Below is a small trained network, with its code and all its weights. Each question gives an input and a class and asks what happens when units are switched off, that is, made to give their printed mean instead of their output.

import numpy as np


def w(rows, s, z=0):
    codes = np.array(rows[::2]) - 128.0
    scale = np.full(codes.shape[1], s)
    scale[-1] = z or s
    return codes * scale


def f(y):
    return np.maximum(y, 0)


def log_softmax(a):
    a = a - a.max(-1, keepdims=True)
    return a - np.log(np.exp(a).sum(-1, keepdims=True))


def net(x, mask):
    res = np.array(x, float).reshape(1, 7) / 4 @ E
    y = f(res @ A[0][:, :-1].T + A[0][:, -1])
    res = res + np.where(mask, y, B[0][:, -1]) @ B[0][:, :-1]
    return log_softmax(res[-1] @ U[:, :-1].T + U[:, -1])


A, B = {}, {}
E = w([
[131,15,116,114],'x0',
[43,181,122,130],'x1',
[89,75,126,243],'x2',
[106,4,76,69],'x3',
[94,86,255,131],'x4',
[212,195,53,64],'x5',
[225,145,213,190],'x6',
],0.007)
A[0] = w([
[104,177,136,136,93],'N0',
[175,153,102,57,123],'N1',
[75,143,199,157,110],'N2',
[68,117,59,176,255],'N3',
[89,145,186,160,136],'N4',
[145,57,191,147,137],'N5',
[126,51,154,98,69],'N6',
[60,115,227,179,140],'N7',
[84,151,184,139,151],'N8',
[253,146,215,153,223],'N9',
],0.011,0.0064)
B[0] = w([
[100,159,85,118,147],'N0',
[142,148,75,135,183],'N1',
[129,53,153,2,176],'N2',
[27,144,175,173,208],'N3',
[122,114,84,28,174],'N4',
[168,117,116,173,186],'N5',
[163,221,63,152,159],'N6',
[157,74,176,84,208],'N7',
[105,120,130,100,172],'N8',
[126,118,190,200,245],'N9',
],0.0078,0.013)
U = w([
[150,179,159,243,247],'0',
[248,61,157,157,2],'1',
[117,50,134,65,196],'2',
[220,212,17,93,27],'3',
],0.011,0.0047)

Each question gives the input, the list of numbers given to net, and the class t.
The units are the neurons (one row each of A and B). Each row of codes is followed by its name. A weight is (code - 128) times the scale printed after its matrix; where a second scale follows, it is the last column's (A, B and U).
mask holds one flag per neuron, in row order. A switched-off neuron (its flag False) gives its mean, the last column of its row in B, instead of its output. The means were averaged over made-up inputs and are rounded, as every weight is.
A unit's drop is (log p(t) with every unit on - log p(t) with that unit switched off) / (log p(t) with every unit on - log p(t) with every unit switched off).
The circuit of an input: a set's keep is (log p(t) with only the set's units on - log p(t) with every unit switched off) / (log p(t) with every unit on - log p(t) with every unit switched off). Starting from all 10 units, units are removed one at a time, each time the one whose removal leaves the highest keep (on an exact tie, the one counted first), for as long as the keep stays at least 0.8.
circuit, biggest first: the units of the circuit, biggest drop first
most important unit: the unit with the biggest drop
k most important neurons: the k neurons with the biggest drops, biggest first
drop when u is switched off: that unit's drop, to one decimal
input [1,-8,-6,1,6,2,5], class 0: most important unit => N9
input [-3,-3,0,8,-4,-7,3], class 0: circuit, biggest first => (N2; N4)
input [-4,-1,-2,3,-8,-5,-2], class 0: 4 most important neurons => (N2; N3; N4; N7)
input [4,-1,-6,7,5,-5,5], class 1: circuit, biggest first => (N5; N6)
input [5,-4,-7,8,-6,-5,-6], class 3: circuit, biggest first => (N6; N7)
input [6,-6,-6,-5,8,7,3], class 0: circuit, biggest first => (N9; N7)
input [6,-2,0,-7,-6,-7,6], class 1: circuit, biggest first => (N3; N7)
input [-1,1,0,7,5,-3,6], class 1: circuit, biggest first => (N5; N3)
input [7,-3,5,-7,7,-8,3], class 1: 2 most important neurons => (N5; N9)
input [3,3,4,-6,-8,6,-8], class 0: 4 most important neurons => (N3; N4; N2; N6)
input [1,3,4,2,-6,-5,-4], class 0: 2 most important neurons => (N3; N2)
input [-5,-8,6,-5,6,-6,0], class 1: 3 most important neurons => (N5; N9; N3)
input [-7,-4,-4,7,-4,-5,4], class 0: 2 most important neurons => (N2; N7)
input [-8,1,6,4,-6,4,-4], class 0: circuit, biggest first => (N3)
input [2,-4,-1,3,-8,-2,2], class 0: 3 most important neurons => (N2; N4; N7)
input [6,7,5,4,-7,-5,3], class 0: drop when N2 is switched off => 0.4
input [7,-6,-3,5,-5,-4,4], class 0: drop when N2 is switched off => 0.3
input [-1,-8,-7,-4,8,8,3], class 0: drop when N7 is switched off => 0.2
